[ 53  74   1  -3  10  44  41 -14  48 -42  14  26   0  10 -60  11   8  -3
 -14  14 -17  45  53 -37  57 -19  24  17  16 -19  30  12 -59  -4 -41 -52
 -47]	pivu
[-18  17  92  -7 -14   0  36  -3  -6  54  -7  11 -48   8   5 -28  20  -2
   5  13 -35  21 -21 -19 -13 -57  25  24  18  -9 -42   3 -17  15 -32   2
 -40]	noved
[  8  30   2  -1  17   1 -14 -31   4   7 -35   5 -13 -43 -18  -7  14  26
 -20  19 -14  35  80  16  31 -13  11   5   0  -2  15 -31 -38  13   3  13
   2]	tavon
[ 23  24  31  -3  19   2   5 -34 -14  22 -49   2   5 -53 -13   8   9  27
 -13  18  -9  29  81  31  25 -18  11 -17  -7 -10   2 -36 -39   6   9  -2
  10]	fef
[ 15  58  15  53  29  -4  56  -4 -19  34 -11 -11 -29  28 -29  15 -12  29
  -2  49 -30  44  60 -59  57 -63  56  49  13  15  -2 -12 -49  59  -2 -13
 -57]	Fogon
[ -7  -6 -56  56  25  12  -6   8 -52 -25 -23  -8   2 -10  36  40 -69  13
  24  13  18 -18  36  42  48  20  26 -45 -38  13   1  -9  38  -8 -26 -47
 -26]	munim
[ 16  20  38   3  22  -5  12 -24  -9  12 -44  14   3 -22  -2   3  -8  21
  10   3 -34  31  79   7  33  10   8  -8 -17  -1  10 -27 -43  11  36  23
  12]	Fogon
[ 57  45 -18 -31  -3  10  48  18  29 -30   0  25   1   9 -11 -21  21   0
 -21   4 -34  32  52 -27  51 -12  25   0  20 -29  27  14 -46   2 -41  -9
 -20]	sekad
[ 58  54 -11  20  37  50  51  -1  30 -27  18  20   1  25 -65  26   6   8
  13  10 -38  20  78 -20  59   5  34  26   5 -24  40  12 -60  15 -33 -49
 -35]	vefe
[ 24 -48   2 -23 -10  36 -82  13  54   3   0  48   4  13 -57  44  27 -37
  33  -3 -60  13 -43 -14  35  46 -38  30 -24  40  33  45  17   1   9  -7
 -16]	fef
[ 13 -11  99  70  -4   5 -11   7 -22  19 -24  11 -10  38 -23  -2 -25 -36
  13   5 -32  -6  13  24 -24  -6  38  25  31 -46 -11 -26  -5  52 -14  11
 -18]	faloz
[ 47  47 -22   8  10  24  25  18  30 -48  11  25   1   3 -35   8  11   5
 -29   3 -15  13  41  -4  29   9   5  -5  22 -39  31  10 -47  -4 -14 -33
  -1]	munim
[ -4   0 -47  47  19  11   4 -11 -51 -24 -18  -6   5  -9  39  39 -67   6
  23  15  11 -12  37  42  44  22  16 -51 -41  20  -4  -9  39 -20 -20 -52
 -20]	pivu
[ 60 100 -23 -24  15  40  38  15  48 -64  19  18  17  18 -14  15  25   3
 -40  -4  -1  27  52 -15  87   2  -1   2  22 -44  40  21 -52  -2 -33 -53
 -44]	lurez
[ -1  30  39   3  19 -12  -4 -30  -4  12 -53   7  -4 -42  -1 -11   5  16
  -6  17 -27  26  89  27  28  -5  23 -11   0   7   3 -35 -35  -2  11   6
   5]	vefe
[  3  34  28   0   7   1   2 -29   1   5 -54   6   1 -47 -15  -8   7  26
  -9  13 -39  46 101  22  23  -3   4   6  -2   0  18 -33 -60   7   9   2
   4]	lurez
[ 45  80   2   4  27  18  61  15  24 -41  -3  22   2  18 -11   1  19  21
 -14  11 -26  26  72 -21  67 -30  42  -3  27 -42  20   6 -60  15 -43 -43
 -42]	ton
[ -9  36  25  -7   9   5   1 -23  -1  -5 -58   6   0 -55 -19  -8   5  21
  -3  10 -11  44  83  28  11 -13  17 -11  -5   3   6 -31 -47   0  12  -3
   7]	munim
[-10  24  33   5  11   1  -5 -25  12   4 -42   6 -20 -40 -28   3   7  22
  -5  11 -33  40  70  18  12 -14  15  -9   7   8   6 -22 -46  -4  23   9
   8]	zeme
[ 64  62 -39 -11  28  33  54  32  17 -42  19   1   1  11 -15   9  13   9
 -11  -1 -11  12  66 -30  83 -12  29  -6   4 -24  32  13 -35  -1 -46 -40
 -48]	Fogon
[ 12 -54  13 -14  -8  39 -77   9  62  -7  12  47  -4  16 -45  37  30 -37
  13  -2 -55  -5 -38 -12  28  55 -54  37 -25  42  40  43   2 -12  19   4
  -9]	zonof
[  7  13  48  -6   9   4   4 -32  11  18 -36  10  -6 -31 -17   0   4  19
 -19  19 -31  29  78  18  36   7   8  -2  -5  -1  11 -23 -46  -2  15  21
   9]	zonof
[-26  55  64  63  22  17  29 -59   6   8   6  31 -47   8  22 -21 -44  22
   7  25 -38  47   6 -27  12  -6  38   8  32 -52   3 -38 -26   0 -56   5
 -53]	tavon
[ 14 -40   3 -28  -9  28 -82  12  75 -18  -1  58   2  17 -41  32  27 -37
  22   2 -55   5 -48 -13  46  55 -34  23 -18  44  38  46  17 -20  14  -2
 -10]	ton
[-12   6 -64  58  18  13   3  -2 -45 -32 -22 -12  -1 -12  44  31 -75   8
  13  12  20 -11  31  41  41  11  22 -56 -40  19   0  -9  38 -15 -24 -45
 -29]	sekad
[ 63  58  -6  -4  31  52  64   9   9 -36   6  16   2  11 -40  10  26 -11
 -11  -1  -1  13  58  -7  63 -34  27  21  14 -39  32   9 -50   0 -47 -27
 -50]	zonof
[  4  24  25 -11   4  -9 -13 -19  -8  -3 -38   1   3 -23   4 -29  10   8
 -14   7 -14  31  67  17  27  -6  16 -10   1 -11   3 -32 -22   8  -7  18
  -1]	tavon
[ -2  16  23   4  12  -5   7 -28  -1  14 -58   5 -10 -57 -15  -8   3  28
 -10  18 -23  44  98  10  40 -21  12  -9 -11  13   9 -27 -47   7   1  -4
   2]	noved
[ 19  22  39   4  21  -5  -7 -20  11  19 -51   3   1 -35 -23  12   9  25
  -4  21 -15  25  75  22  42 -23  32 -13  -3   6   3 -28 -31   6  21   0
  -3]	ton
[ -6  27  50   4  15   3   8 -35  -5   8 -42  13  -4 -27 -22 -15   0   7
   9  12 -39  37  94  19  23  -2  23   4   3  12   6 -26 -45   4  27  22
   1]	vefe
[ 20 -31  11 -21  -5  39 -87   1  55 -17   7  54  -3  26 -53  39  31 -48
  40  -5 -53  11 -45   1  31  56 -36  32 -19  48  38  42  25 -10  11   7
  -8]	tavon
[ 50  72 -31 -21  16  38  79  20  32 -63  30  21   0  17 -31  -3  15  -8
 -23   0 -18  34  45 -30  74   1  22  11  17 -32  35  21 -46  -1 -61 -39
 -53]	faloz
[ -60  -23   70   90    3   16  -18   -3  -15   67  -18   28   -7   46
   18   -9  -47    8   88    5 -108   40  -27  -71  -45  -16  -20   37
    5  -31  -38  -17  -11   44   52    7  -32]	vefe
[ -5  27  34 -10   7  -8   4 -26  -8   6 -35   5   0 -40   8  -3  -3  20
  -1  19 -34  39  54   1  23   0   2  -8  -7   9   6 -22 -32 -22  16  20
  16]	faloz
[ -6  14  62   3   8  -1   3 -28   8   8 -58   5  -8 -39 -15 -15   1  17
 -17  11 -26  35  89  24  18  -3  20 -15   0  -4   1 -31 -52   1  13  21
   5]	zonof
[  2   8  42   4  13  -1   3 -26 -21  18 -44  -3   3 -40  -5 -10   2  19
  11  13 -26  31  76  15   8 -10  20 -17  -6   1  -1 -32 -36   6   8  14
   6]	fef
[ -2   2 -48  52  25  16   8  -2 -55 -30 -21  -4   0 -10  31  45 -70   6
  23   8  23  -5  35  45  50  16  26 -53 -36  10   3  -4  40 -11 -30 -49
 -32]	fef
[ 10  25  39   5  15   6  12 -32   7   7 -44   9   0 -30 -15   0   5  27
  -6  25 -19  42  73   3  36 -19  16   1  -3  -1   8 -26 -45   4  21   2
  -3]	ton
[ 46  61 -31   9  26  30  61  20  28 -41  13   6  -1  17 -58  11  12   9
 -11  11 -19  33  36 -43  48 -23  33  24  11 -21  33  21 -59  13 -48 -43
 -52]	faloz
[ -9  13 -44  58  18  10  -5   1 -51 -30 -29 -10   3  -5  41  35 -74   4
  18   7  16 -10  45  50  48  20  24 -40 -31  12   1  -9  32 -13 -28 -46
 -31]	lurez
[ -6 -64 -26  38  -5   3  47   9 -45  68  44 -28 -29 -29  21  -6  -7  56
  -1  23 -49 -12  -1  -5   0 -40  -8 -16   5   3 -10  -8  33  -3 -59 -21
 -42]	noved
[ -9 114  81 -12  19  -6 -33 -25  70   5 -54  25 -44 -15 -48  14   7  -9
   1  30   1  16  36  20  22 -39  90 -19  68  10  -9  -9 -27 -16 -36  -7
 -21]	pivu
[ -4  46  45   1  15 -14  15 -34  -8  20 -53   6  -8 -40  -9  -2  10  29
  -8  18 -20  43  71   6  34 -36  19  -2   1   0  13 -27 -48   2   3   6
   5]	noved
[ 63  51 -23   3  33  54  40  21  33 -54  10  10   8  14 -40  10  18   8
   6   0  -8  29  53 -39  70 -10  32   7  11 -28  26  22 -49   7 -38 -36
 -47]	munim
[ 66  57 -17  12  33  54  65  14  32 -42  -2  22  17  38 -36  14   0   4
  15  -6 -27  25  25 -31  48  -5  17  -7   1 -65  32  10 -52  13 -24 -39
 -34]	sekad
[  0 -11 -46  46  19   7   4   1 -44 -21 -26  -2   4 -12  36  37 -62  15
  18  13  17 -16  37  49  51  11  26 -50 -35  14  -2  -6  41 -16 -21 -44
 -21]	ton
[  5  16  53  -5  22  -6  13 -26 -15  24 -47   6  -3 -23  -6  -2   7  21
   7  20 -44  27  87   8  38 -10  16  -3  -8  11   4 -25 -47  -7  21  26
   6]	zonof
[-10   3 -59  67  21  14 -14  -2 -47 -35 -19  -1  -4   3  35  37 -73   1
  21  12  20 -10  29  48  46  23  23 -48 -34  10  -1 -11  50  -5 -35 -45
 -27]	tavon
[-11  24  43 -10   0 -18  -9 -37   8  -5 -39  13  -1 -36  -3 -19  -3   8
  -2  14 -43  52  75   9  14  30   9 -22  -7  21   5 -22 -39 -21  31  10
  18]	pivu
[  1  29  54   2   7 -16   7 -28  -5  10 -48   8  -8 -28 -11 -16   6   7
 -24  18 -25  36  73  14  48 -14  20  -9   5   1   5 -28 -38   6   4  12
   1]	noved
[ 13 -33   9 -24  -6  33 -84   4  65 -12   4  43   7  17 -37  45  22 -29
  37  -4 -59  12 -45 -21  35  52 -42  14 -29  50  32  47  15 -16  24 -13
 -16]	pivu
[ -9  -7 -49  63  25  12  -3   5 -49 -22 -21  -5   2  -5  38  40 -75  12
  29  11  18 -16  29  40  40  27  25 -45 -36   6  -1 -12  39  -6 -21 -47
 -21]	munim
[ -4  -2 -46  55  25   7  15   0 -54 -20 -21  -6   0  -7  48  41 -72  11
  27   9  19 -15  42  37  47  18  19 -44 -40  23   2 -14  42  -5 -21 -41
 -22]	Fogon
[ 26  45  45  46  34 -25  15 -23   1  31 -37   0  -1   0 -35 -12  15  36
 -45  16 -14   5  50  -8  20 -61  35  34  23 -48 -18 -49 -55  56 -43 -33
 -30]	vefe
[ 47  66  11 -13   8  41  59   3  45 -64  -4  18  11   7 -10  -8  33   7
 -34 -10   3  38  39 -29  50 -31  11  -2  21 -64  23  -5 -64  15 -54 -39
 -33]	zeme
[ -4  46   8  40  25   6  32   1 -46 -16 -29 -32 -22  26  44  16 -53  39
  24  12  28  32  -2 -73  73 -93  68  -4   0 -10  -4   7   9  -1 -35  17
 -79]	Fogon
[-20 -21  74  73 -14  -9 -35   4 -11  17 -64   5 -10 -23  23   3 -10  24
  11  26 -70  32  65  -9 -29 -29  -3   0  21   6 -30 -30 -32  46  21  13
  29]	faloz
[  6  52  41 -12  16 -15   7 -21   6   9 -50   7  -8 -34  -6  -5   8  13
 -17  15 -18  43  76  10  65 -11  28 -17  -4   3   6 -19 -38  -2   4  -3
  -6]	noved
[ -7   9 -60  63  25  18  -7  -4 -52 -38 -16  -6  -3   0  34  37 -69   6
  22  10  23 -13  33  49  43  15  24 -48 -38  11   0  -9  43  -9 -34 -46
 -28]	tavon
[  4  31  40  -4  14   5  18 -24 -18   0 -42  -2  -6 -42 -15  -3  14  18
   2   7 -19  51  67  17  18 -25  26 -15  -4   8   5 -15 -41  -1  15  14
 -12]	fef
[ 16 -40  14 -10  -4  24 -83  10  50  -8  11  40   5  16 -37  44  19 -34
  23  -2 -55   2 -49 -16  29  53 -45  36 -26  44  35  41  11  -8  20   4
 -10]	faloz
[  7   6  21 -12  15  11  11 -18  -5   3 -28   1 -14 -40 -11 -11  11  16
 -13  11 -23  26  77  11  40 -13  15  -4  -4  13  12  -6 -39 -19   5  29
 -16]	zonof
[ 58  84   3  -2  26  48  57   4  54 -62  37  18  -7  32 -44  13  13  -5
 -39  -2   1  14  44 -10  72  -8  24  -7  23 -34  34  21 -57  13 -20 -30
 -59]	sekad
[ 27  59  78  23  29  27  21 -63  24  52 -49  44  -9   6 -87  43  24  16
  16  48 -51  47   3 -26   8 -36   2  67  10 -26   6 -43 -62  28 -15 -32
  20]	fef
[  7 -53   9 -24 -10  33 -78   8  63   0   8  52  -5  17 -29  42  25 -31
  51  -1 -68   4 -60 -20  17  54 -42  23 -21  45  36  45  17 -25  10  -4
  -2]	zeme
[-34  91  78  22   7   7  21 -15  26 -14 -78  20 -55 -11 -80  14 -11 -22
  16  13  -4  90  24  14  20 -62  80   6  51  14 -16 -13  -3   5 -38 -38
 -63]	fef
[ 21 -27  -1 -30   5  32 -91  16  60  -8  -5  47   5  10 -42  51  37 -28
  33   1 -51   4 -49 -13  48  50 -37  29 -25  46  38  44  15 -13  20  -5
  -7]	munim
[-37  15  65  -7 -20 -15  12 -11 -35  42 -24  -2  -9  10  29  25 -36  26
  61  29 -67  39  32  -9  42 -37  41  -8  10  47 -25  -4  31  -2 -32  16
 -22]	faloz
[  6 -31   6 -23  -3  28 -74   5  57  -6   5  52   5  19 -39  26  25 -42
  34  -5 -64   9 -28 -12  41  55 -32  35 -22  47  37  42   9  -4  24   7
 -19]	vefe
[ 18 -37  -5 -11   2  38 -82   2  64   2   6  48   3   7 -45  45  28 -32
  25   2 -54  -4 -40  -7  39  46 -37  34 -29  46  41  38  13  -4  12 -12
 -17]	vefe
[ 18 -46   8 -20 -11  33 -73   8  59  -7  -1  41  -1  17 -29  23  19 -41
  25  -4 -52   7 -42 -12  35  50 -30  20 -28  43  28  37  17   1  11  10
 -18]	sekad
[ -5 -12 -51  60  18   6  -4   2 -39 -23 -21  -3   4  -9  32  36 -68   8
  13  15  24 -19  25  46  42  13  28 -51 -34  16  -2  -7  44 -17 -19 -48
 -24]	ton
[-11  32  36  96  37   5 -15 -44 -17  11 -50  17 -55 -28 -56  25 -52  24
  29  23  -5  26  10  10 -23 -53  89  23  24  -7  18 -16 -33 -11 -37  19
 -30]	munim
[ 21  -8  -2   8  -2  29  21   1  13  83  31  -3 -52 -31 -31  29  33  40
 -20  43 -26 -29  16  23 -24 -51   9  34  25  -9  10  -2 -14  24 -32 -27
 -21]	vefe
[-19  34 -28  19  10  23 -34 -17   4  -2 -39  -5  -4 -18 -66  25 -14  21
 -15  -2   0  15   5   8  -3 -42 -13  14 -11 -15 -14 -11 -28  -4  24 -16
  12]	zeme
[-10  14  33   6  -5  -8  -5 -23  -6  -3 -38  10  -8 -44   9 -13 -16  19
 -15  18 -38  36  73   7  17  -4   7 -11  -1  10  -2 -20 -39  -7   4  21
   7]	faloz
[ 23   8 100  34  18  33  14 -33   0  83  12 -15 -22 -27  52  37   9  52
  19  23 -22 -14 -17  16 -24 -16   0 -24   0 -26 -53 -36  14   0 -21 -20
   5]	Fogon
[ -2  30  52 -10  11 -11  18 -41  13  -2 -33  20  -8 -33 -10 -20  14  11
 -15   6 -28  51  64   4  21  -1   6   2  10  -8  10 -35 -53  -5  18  18
   6]	zeme
[  7  27  33  -1   4  -2 -10 -37  17  12 -27  11  -7 -39 -30  -7   4  10
 -18  19 -33  32  74  16  27  -6  21  -8   5  12   7 -25 -42   3  10   9
  -7]	pivu
[ 44  68 -36 -19  17  33  67  14   8 -51  35   6   2  22 -20  -7  34   7
 -24  -3   3  19  41 -10  45 -22  11   8  19 -39  33  10 -34  11 -49 -33
 -41]	tavon
[ 56  37   8 -17   5  52  71   6  20 -60  24  12  10  27 -15  -6  12 -15
  -4 -13 -14  30  39  -4  52  21  10 -11   4 -34  24  12 -21  -4 -37 -27
 -29]	sekad
[ 58  84   9 -27  20  59  72   6  23 -75 -16  20   8   5 -60  16  41 -11
 -15 -10  -1  50  76   4  56 -15  16   2   2 -33  28  13 -72  14 -19 -44
 -20]	fef
[ 52  72 -51  10  31  34  73   7   9 -65  44   2   1  22 -33 -14  19  23
 -22  -7   2  30  38 -47  42 -34  15  16  18 -47  28   9 -49  -5 -70 -49
 -54]	tavon
[ 58  75   9  15  29  24  51  14  46 -59  13  35   1  40 -74 -12  15 -15
  -9  -1 -34  38  79 -33  59  17  54  28  41 -40  36   6 -78  31 -35 -24
 -31]	munim
